Here is a tiny trained network, its code and every weight. The questions are about switching its units off for an input and a class, where a switched-off unit gives its printed mean instead of its output.

import numpy as np


def w(rows, s, z=0):
    codes = np.array(rows[::2]) - 128.0
    scale = np.full(codes.shape[1], s)
    scale[-1] = z or s
    return codes * scale


def norm(h):
    return h / np.sqrt((h * h).mean(-1, keepdims=True) + 1e-5)


def f(y):
    return np.maximum(y, 0)


def log_softmax(a):
    a = a - a.max(-1, keepdims=True)
    return a - np.log(np.exp(a).sum(-1, keepdims=True))


def net(x, mask):
    res = np.array(x, float).reshape(1, 4) / 4 @ E
    u = 0
    for l in range(4):
        y = f(norm(res) @ A[l][:, :-1].T + A[l][:, -1])
        res = res + np.where(mask[u : u + 9], y, B[l][:, -1]) @ B[l][:, :-1]
        u += 9
    return log_softmax(norm(res)[-1] @ U[:, :-1].T + U[:, -1])


A, B = {}, {}
E = w([
[161,251,61,156,123,173,141,136],'x0',
[170,93,109,12,183,108,158,125],'x1',
[226,127,89,226,132,254,117,80],'x2',
[175,152,96,210,145,112,200,122],'x3',
],0.013)
A[0] = w([
[82,216,138,155,88,119,75,184,139],'0.n0',
[110,192,95,100,108,86,201,161,24],'0.n1',
[98,82,253,162,96,120,67,97,106],'0.n2',
[201,153,108,165,134,217,83,123,33],'0.n3',
[156,120,163,178,86,127,137,159,50],'0.n4',
[138,160,151,196,126,69,209,154,62],'0.n5',
[118,164,89,203,129,110,207,112,67],'0.n6',
[129,155,77,116,230,143,179,197,34],'0.n7',
[196,88,130,183,151,148,160,104,1],'0.n8',
],0.012,0.0061)
B[0] = w([
[135,238,153,165,177,137,173,184,235],'0.n0',
[88,150,80,115,135,129,196,107,188],'0.n1',
[47,89,88,148,77,106,118,46,255],'0.n2',
[162,128,149,130,107,189,67,50,254],'0.n3',
[113,110,92,151,150,158,129,140,158],'0.n4',
[167,100,112,160,252,82,169,204,197],'0.n5',
[132,151,75,176,138,95,149,162,212],'0.n6',
[145,149,128,138,71,92,124,51,173],'0.n7',
[84,119,246,166,157,83,178,141,192],'0.n8',
],0.013,0.0073)
A[1] = w([
[159,80,76,92,134,147,101,102,83],'1.n0',
[173,180,165,160,122,192,123,94,112],'1.n1',
[178,134,122,91,119,158,80,110,48],'1.n2',
[168,76,173,71,92,138,97,69,70],'1.n3',
[144,118,139,164,114,121,145,178,54],'1.n4',
[67,198,147,78,119,56,116,153,134],'1.n5',
[121,148,142,106,107,173,101,254,47],'1.n6',
[109,67,121,59,124,119,120,159,2],'1.n7',
[100,157,141,57,89,102,72,155,51],'1.n8',
],0.015,0.0071)
B[1] = w([
[149,96,142,101,192,139,156,149,162],'1.n0',
[154,146,114,147,94,177,60,93,243],'1.n1',
[131,116,141,81,142,128,134,136,157],'1.n2',
[139,128,134,49,195,163,117,179,202],'1.n3',
[143,114,96,140,153,136,123,164,143],'1.n4',
[113,74,191,98,112,96,206,131,255],'1.n5',
[247,193,161,130,193,149,136,127,142],'1.n6',
[170,134,75,168,133,202,101,163,173],'1.n7',
[92,108,176,172,121,44,140,135,177],'1.n8',
],0.015,0.0094)
A[2] = w([
[225,168,145,113,140,109,143,67,25],'2.n0',
[185,148,141,85,122,147,118,71,73],'2.n1',
[164,129,124,195,108,79,84,74,2],'2.n2',
[129,174,61,215,98,170,83,74,82],'2.n3',
[112,98,74,93,67,52,131,118,61],'2.n4',
[102,169,118,156,62,161,69,88,81],'2.n5',
[31,223,108,153,99,123,98,167,203],'2.n6',
[69,3,156,120,133,103,121,96,89],'2.n7',
[213,150,97,161,166,161,94,100,129],'2.n8',
],0.014,0.0048)
B[2] = w([
[57,137,93,115,34,61,130,130,170],'2.n0',
[123,73,171,70,153,97,63,126,172],'2.n1',
[105,179,170,129,74,111,110,217,168],'2.n2',
[96,104,69,187,92,113,85,191,238],'2.n3',
[126,61,111,148,74,235,111,14,171],'2.n4',
[181,152,33,153,114,120,108,158,196],'2.n5',
[206,150,170,176,98,181,91,152,186],'2.n6',
[10,85,161,152,90,149,161,158,252],'2.n7',
[58,64,115,106,133,142,86,148,227],'2.n8',
],0.012,0.011)
A[3] = w([
[188,142,209,55,76,78,91,100,58],'3.n0',
[122,176,93,151,93,159,122,147,122],'3.n1',
[107,132,104,92,150,98,140,72,97],'3.n2',
[113,93,219,85,95,94,144,122,108],'3.n3',
[158,141,42,50,93,32,146,105,75],'3.n4',
[153,136,189,15,152,129,124,150,50],'3.n5',
[165,88,186,146,172,74,142,150,78],'3.n6',
[237,115,58,159,250,171,123,201,125],'3.n7',
[135,223,61,133,78,40,75,158,1],'3.n8',
],0.011,0.0078)
B[3] = w([
[129,36,75,160,143,110,128,204,146],'3.n0',
[127,104,195,134,108,141,103,184,204],'3.n1',
[133,105,147,144,47,164,93,84,143],'3.n2',
[81,28,91,190,184,105,111,196,253],'3.n3',
[46,49,117,80,68,119,152,77,151],'3.n4',
[180,166,113,255,254,141,183,193,181],'3.n5',
[122,138,119,159,195,38,126,135,170],'3.n6',
[203,122,22,111,161,31,38,47,228],'3.n7',
[76,82,215,102,183,78,156,228,170],'3.n8',
],0.0092,0.0065)
U = w([
[133,140,71,192,76,167,38,157,149],'0',
[163,134,57,69,90,87,185,1,95],'1',
[173,92,101,17,174,203,53,102,127],'2',
[179,234,216,102,92,213,181,122,103],'3',
[167,158,137,144,206,63,186,197,159],'4',
[30,61,169,104,139,119,174,154,148],'5',
[130,187,140,88,146,155,122,63,10],'6',
],0.02,0.011)

Each question gives the input, the list of numbers given to net, and the class t.
The units are the neurons (one row each of A and B). Each row of codes is followed by its name. A weight is (code - 128) times the scale printed after its matrix; where a second scale follows, it is the last column's (A, B and U).
mask holds one flag per neuron, layer by layer. A switched-off neuron (its flag False) gives its mean, the last column of its row in B, instead of its output. The means were averaged over made-up inputs and are rounded, as every weight is.
A unit's drop is (log p(t) with every unit on - log p(t) with that unit switched off) / (log p(t) with every unit on - log p(t) with every unit switched off).
The circuit of an input: a set's keep is (log p(t) with only the set's units on - log p(t) with every unit switched off) / (log p(t) with every unit on - log p(t) with every unit switched off). Starting from the 12 units with the biggest drops (on a tie, the unit counted first), units are removed one at a time, each time the one whose removal leaves the highest keep (on an exact tie, the one counted first), for as long as the keep stays at least 0.8.
units of the circuit, in order: the units of the circuit, biggest drop first
unit that matters most: the unit with the biggest drop
k most important neurons: the k neurons with the biggest drops, biggest first
top k neurons in layer l: the k neurons of layer l with the biggest drops, biggest first
drop when u is switched off: that unit's drop, to one decimal
input [3,-4,-3,-8], class 4: units of the circuit, in order -> (0.n0; 1.n6)
input [-3,-7,-1,5], class 4: unit that matters most -> 0.n5
input [-1,3,1,-4], class 2: 4 most important neurons -> (0.n0; 1.n7; 1.n3; 0.n8)
input [4,6,1,-4], class 2: 3 most important neurons -> (1.n5; 0.n8; 0.n0)
input [-1,-5,3,8], class 4: 3 most important neurons -> (0.n5; 0.n8; 0.n6)
input [-4,7,-2,4], class 4: 2 most important neurons -> (0.n0; 0.n2)
input [-7,8,6,-2], class 2: 2 most important neurons -> (1.n3; 1.n5)
input [-7,1,-1,8], class 4: top 3 neurons in layer 2 -> (2.n8; 2.n4; 2.n0)
input [5,-2,-1,-3], class 3: 2 most important neurons -> (0.n0; 1.n5)
input [7,7,-8,3], class 1: top 2 neurons in layer 0 -> (0.n1; 0.n7)
input [4,4,-2,0], class 1: 2 most important neurons -> (0.n1; 0.n7)
input [7,0,-5,-1], class 3: top 2 neurons in layer 0 -> (0.n0; 0.n1)
input [1,6,7,1], class 2: top 2 neurons in layer 0 -> (0.n3; 0.n0)
input [-2,-1,-4,5], class 4: units of the circuit, in order -> (0.n5)
input [2,-5,-3,-2], class 3: 2 most important neurons -> (0.n0; 2.n6)
input [-4,-7,-6,5], class 4: 2 most important neurons -> (0.n5; 0.n0)
input [4,4,0,-6], class 4: 2 most important neurons -> (0.n2; 1.n6)
input [5,2,4,-3], class 2: drop when 1.n3 is switched off -> 0.1
input [3,-3,-8,2], class 4: drop when 0.n0 is switched off -> 0.2
input [3,0,8,-6], class 2: top neuron in layer 0 -> (0.n3)
input [8,2,-2,-2], class 3: drop when 0.n0 is switched off -> 0.2
input [7,5,-7,4], class 1: top 2 neurons in layer 0 -> (0.n7; 0.n1)
